Here is a tiny trained network, its code and every weight. The questions are about switching its units off for an input and a class, where a switched-off unit gives its printed mean instead of its output.

import numpy as np


def w(rows, s, z=0):
    codes = np.array(rows[::2]) - 128.0
    scale = np.full(codes.shape[1], s)
    scale[-1] = z or s
    return codes * scale


def f(y):
    return y / 2 * (1 + np.tanh(0.7978845608 * (y + 0.044715 * y**3)))


def log_softmax(a):
    a = a - a.max(-1, keepdims=True)
    return a - np.log(np.exp(a).sum(-1, keepdims=True))


def net(x, mask):
    res = np.array(x, float).reshape(1, 7) / 4 @ E
    y = f(res @ A[0][:, :-1].T + A[0][:, -1])
    res = res + np.where(mask, y, B[0][:, -1]) @ B[0][:, :-1]
    return log_softmax(res[-1] @ U[:, :-1].T + U[:, -1])


A, B = {}, {}
E = w([
[123,134,129,140],'x0',
[126,130,127,127],'x1',
[200,243,187,103],'x2',
[254,83,78,190],'x3',
[103,229,32,103],'x4',
[122,136,128,143],'x5',
[124,135,129,137],'x6',
],0.0064)
A[0] = w([
[112,125,155,131,48],'n1',
[146,155,160,77,225],'n2',
[107,69,133,142,96],'n3',
[124,183,63,97,147],'n4',
[147,164,169,121,117],'n5',
[69,162,186,101,105],'n6',
[56,133,207,75,76],'n7',
[113,122,111,153,117],'n8',
[175,106,105,184,92],'n9',
[98,49,54,128,143],'n10',
[197,121,90,186,96],'n11',
[97,136,135,101,253],'n12',
[136,78,255,170,94],'n13',
[60,65,96,192,137],'n14',
[77,206,26,127,170],'n15',
[120,104,125,115,111],'n16',
[213,109,90,165,112],'n17',
[165,128,102,175,104],'n18',
[119,75,142,80,200],'n19',
[187,181,209,108,171],'n20',
[159,150,34,147,133],'n21',
[149,191,176,142,250],'n22',
[49,40,101,132,95],'n23',
[137,165,114,109,50],'n24',
[107,169,132,153,182],'n25',
],0.0098,0.0054)
B[0] = w([
[120,185,141,57,107],'n1',
[111,113,117,194,216],'n2',
[125,206,151,135,152],'n3',
[139,137,193,149,181],'n4',
[95,154,96,129,151],'n5',
[44,85,121,93,171],'n6',
[95,105,146,89,179],'n7',
[144,146,95,139,127],'n8',
[25,141,162,73,163],'n9',
[92,214,137,188,204],'n10',
[42,104,160,65,183],'n11',
[133,21,146,157,222],'n12',
[199,223,214,120,215],'n13',
[122,138,116,156,204],'n14',
[196,124,223,135,226],'n15',
[124,153,97,127,125],'n16',
[1,97,172,89,201],'n17',
[57,110,169,94,149],'n18',
[180,147,127,185,194],'n19',
[65,156,81,218,236],'n20',
[115,130,202,134,180],'n21',
[69,81,119,186,254],'n22',
[112,172,121,147,199],'n23',
[99,168,144,94,117],'n24',
[143,92,127,126,168],'n25',
],0.0067,0.0055)
U = w([
[105,91,140,177,216],'0',
[26,79,200,2,68],'1',
[94,204,67,247,104],'2',
[164,179,214,136,145],'3',
[119,75,115,185,137],'4',
[132,66,112,153,193],'5',
[119,62,77,196,142],'6',
[220,137,44,23,3],'7',
],0.0092,0.0049)

Each question gives the input, the list of numbers given to net, and the class t.
The units are the neurons (one row each of A and B). Each row of codes is followed by its name. A weight is (code - 128) times the scale printed after its matrix; where a second scale follows, it is the last column's (A, B and U).
mask holds one flag per neuron, in row order. A switched-off neuron (its flag False) gives its mean, the last column of its row in B, instead of its output. The means were averaged over made-up inputs and are rounded, as every weight is.
A unit's drop is (log p(t) with every unit on - log p(t) with that unit switched off) / (log p(t) with every unit on - log p(t) with every unit switched off).
The circuit of an input: a set's keep is (log p(t) with only the set's units on - log p(t) with every unit switched off) / (log p(t) with every unit on - log p(t) with every unit switched off). Starting from the 12 units with the biggest drops (on a tie, the unit counted first), units are removed one at a time, each time the one whose removal leaves the highest keep (on an exact tie, the one counted first), for as long as the keep stays at least 0.8.
units of the circuit, in order: the units of the circuit, biggest drop first
top k neurons: the k neurons with the biggest drops, biggest first
drop of u: that unit's drop, to one decimal
input [-3,3,8,1,0,-3,5], class 2: units of the circuit, in order : (n20)
input [0,0,7,-1,-6,1,4], class 2: units of the circuit, in order : (n20; n15)
input [1,-6,-7,1,2,2,-7], class 2: units of the circuit, in order : (n10; n23)
input [-5,4,-8,3,1,5,6], class 2: units of the circuit, in order : (n10; n23)
input [2,2,4,7,1,-2,-6], class 1: units of the circuit, in order : (n17; n11; n9)
input [-6,-7,2,6,8,-8,-5], class 3: units of the circuit, in order : (n15; n21)
input [-4,-1,8,8,-3,6,7], class 1: top 2 neurons : (n17; n11)
input [6,-2,-1,-2,8,3,-3], class 3: top 3 neurons : (n15; n4; n20)
input [5,2,3,-1,8,7,-4], class 3: top 2 neurons : (n15; n4)
input [1,7,-8,0,-6,-4,6], class 2: top 2 neurons : (n10; n23)
input [3,1,-6,7,-3,-4,-3], class 1: drop of n11 : 0.3
input [3,-3,6,8,5,3,3], class 1: drop of n17 : 0.3
input [6,-1,-2,1,-8,-3,-4], class 3: drop of n7 : 0.0
input [-5,-6,-8,6,3,-2,5], class 2: units of the circuit, in order : (n10)
